Below are the code and all the weights of a small trained network. Each question names an input and a target symbol and asks about switching units off, where a switched-off unit gives its printed mean instead of its output.

import numpy as np


def w(rows, s, z=0):
    codes = np.array(rows[::2]) - 128.0
    scale = np.full(codes.shape[1], s)
    scale[-1] = z or s
    return codes * scale


def f(y):
    return np.maximum(y, 0)


def softmax(a):
    e = np.exp(a - a.max(-1, keepdims=True))
    return e / e.sum(-1, keepdims=True)


def log_softmax(a):
    a = a - a.max(-1, keepdims=True)
    return a - np.log(np.exp(a).sum(-1, keepdims=True))


def net(x, mask):
    ids = ['ΘΣεξπτψω'.index(c) for c in x.split()]
    T = len(ids)
    res = E[ids] + P[:T]
    q, k, v = (res @ M[0].T for M in (Q, K, V))
    z = softmax(np.where(np.tri(T) > 0, q @ k.T / 4**0.5, -1e9)) @ v
    res = res + np.where(mask[0], z, O[0][:, -1]) @ O[0][:, :-1]
    y = f(res @ A[0][:, :-1].T + A[0][:, -1])
    res = res + np.where(mask[1:25], y, B[0][:, -1]) @ B[0][:, :-1]
    return log_softmax(res[-1] @ U[:, :-1].T + U[:, -1])


Q, K, V, O, A, B = {}, {}, {}, {}, {}, {}
E = w([
[114,124,120],'Θ',
[167,162,118],'Σ',
[118,131,146],'ε',
[115,147,200],'ξ',
[135,136,145],'π',
[141,146,175],'τ',
[131,137,157],'ψ',
[252,187,140],'ω',
],0.016)
P = w([
[168,171,49],'0',
[94,125,118],'1',
[118,182,191],'2',
[81,59,106],'3',
[127,78,89],'4',
[154,159,229],'5',
[99,37,122],'6',
[143,57,98],'7',
[174,140,243],'8',
[113,18,130],'9',
[158,38,108],'10',
[188,123,253],'11',
[126,2,139],'12',
],0.011)
Q[0] = w([
[68,203,42],'H1',
[132,167,67],'H1',
[117,111,105],'H1',
[110,144,3],'H1',
],0.021)
K[0] = w([
[95,252,63],'H1',
[93,160,83],'H1',
[107,162,139],'H1',
[40,239,93],'H1',
],0.017)
V[0] = w([
[113,179,218],'H1',
[150,172,253],'H1',
[12,236,205],'H1',
[175,112,157],'H1',
],0.0053)
O[0] = w([
[145,147,176,188],'H1',
[124,207,190,252],'H1',
[235,2,216,82],'H1',
[91,208,128,196],'H1',
],0.0065,0.0024)
A[0] = w([
[181,143,90,3],'N1',
[193,78,7,1],'N2',
[62,73,153,27],'N3',
[162,79,71,35],'N4',
[64,70,161,136],'N5',
[96,164,29,73],'N6',
[80,86,152,49],'N7',
[97,90,33,170],'N8',
[98,92,127,123],'N9',
[180,85,28,140],'N10',
[169,30,160,111],'N11',
[193,110,108,78],'N12',
[166,161,133,178],'N13',
[89,101,137,73],'N14',
[103,100,137,132],'N15',
[119,133,131,66],'N16',
[100,175,132,140],'N17',
[141,130,190,190],'N18',
[101,76,140,74],'N19',
[114,211,129,32],'N20',
[74,97,54,202],'N21',
[132,67,140,185],'N22',
[97,64,109,174],'N23',
[182,170,169,133],'N24',
],0.015,0.0061)
B[0] = w([
[205,154,99,142],'N1',
[145,1,98,141],'N2',
[235,164,135,142],'N3',
[83,197,147,131],'N4',
[22,97,152,178],'N5',
[112,148,206,138],'N6',
[203,164,124,140],'N7',
[80,63,73,144],'N8',
[119,151,160,143],'N9',
[120,222,168,156],'N10',
[52,114,103,176],'N11',
[125,143,67,149],'N12',
[149,65,151,206],'N13',
[162,117,133,134],'N14',
[97,116,143,147],'N15',
[139,122,126,128],'N16',
[122,86,146,160],'N17',
[207,132,100,254],'N18',
[185,152,149,141],'N19',
[147,167,52,157],'N20',
[154,210,58,152],'N21',
[144,118,93,179],'N22',
[158,156,189,164],'N23',
[48,143,151,237],'N24',
],0.045,0.0089)
U = w([
[87,144,127,53],'Θ',
[100,185,254,120],'Σ',
[88,103,135,125],'ε',
[64,29,161,144],'ξ',
[186,197,205,8],'π',
[143,154,188,22],'τ',
[175,73,245,254],'ψ',
[210,104,55,240],'ω',
],0.01,0.0026)

Each question gives the input, a string of symbols that net reads in full, and the target symbol t.
The units are the heads (4 rows each of Q, K, V and O) and the neurons (one row each of A and B). Each row of codes is followed by its name. A weight is (code - 128) times the scale printed after its matrix; where a second scale follows, it is the last column's (O, A, B and U).
mask holds one flag per unit, heads first, then neurons. A switched-off unit (its flag False) gives its mean, the last column of its rows in O or B, instead of its output. The means were averaged over made-up inputs and are rounded, as every weight is.
A unit's drop is (log p(t) with every unit on - log p(t) with that unit switched off) / (log p(t) with every unit on - log p(t) with every unit switched off).
The circuit of an input: a set's keep is (log p(t) with only the set's units on - log p(t) with every unit switched off) / (log p(t) with every unit on - log p(t) with every unit switched off). Starting from the 12 units with the biggest drops (on a tie, the unit counted first), units are removed one at a time, each time the one whose removal leaves the highest keep (on an exact tie, the one counted first), for as long as the keep stays at least 0.8.
units of the circuit, in order: the units of the circuit, biggest drop first
unit that matters most: the unit with the biggest drop
top k neurons: the k neurons with the biggest drops, biggest first
input ψ ψ Σ Θ ψ, target Θ: units of the circuit, in order => (N18, N13, N21)
input Σ ψ ψ Θ τ ψ ψ ψ ψ Θ ω ξ, target ω: units of the circuit, in order => (N20, H1)
input ψ ψ ε, target ψ: units of the circuit, in order => (H1, N11, N21)
input ψ ε ψ ψ ψ ξ ω ε ψ ξ ψ Σ ε, target Σ: units of the circuit, in order => (N23)
input ξ ξ τ Σ ω ξ ξ ψ, target ξ: units of the circuit, in order => (H1, N11, N21)
input ψ Σ ω Θ Θ ω ω ξ ψ ξ ξ, target ξ: units of the circuit, in order => (N5, N11)
input ψ ψ ω ψ ω ω ψ ω ψ ω, target Σ: top 4 neurons => (N18, N10, N24, N22)
input ψ Θ ψ ψ ψ Σ ψ ω ψ ω ψ Σ, target ω: units of the circuit, in order => (N20, H1)
input ψ ξ ψ τ ω ψ, target ω: top 2 neurons => (N20, N5)
input ψ ψ ψ ξ, target ψ: units of the circuit, in order => (N5, N3, N24)
input ψ ψ ω ξ ω ψ ψ ψ ω Θ, target Θ: units of the circuit, in order => (N18, N21)
input ψ ω ω ψ Θ Θ ψ ε ω ε, target π: top 4 neurons => (N24, N23, N3, N21)
input π ψ π Σ ψ ψ Θ ψ ε, target ψ: top 2 neurons => (N18, N11)
input ψ Σ Θ ξ Θ, target Θ: units of the circuit, in order => (N21, N18)
input ω ψ Θ, target ω: units of the circuit, in order => (N20, N24)
input Θ ψ ψ ψ ψ ε Θ ψ, target Θ: unit that matters most => N18
input ψ Σ ξ ω ψ ξ ξ ε ψ ε, target Σ: top 3 neurons => (N5, N23, N11)
input π ω π π ω ε Θ ψ ξ, target ψ: top 2 neurons => (N18, N24)
input ω ψ ε ψ π Θ ψ ε τ, target ψ: top 4 neurons => (N18, N24, N13, N5)
input Θ ω ω ψ ψ ω ω ξ Θ, target ω: top 3 neurons => (N20, N5, N23)
input ψ ψ ξ ψ τ ω ψ ξ, target ξ: unit that matters most => N5
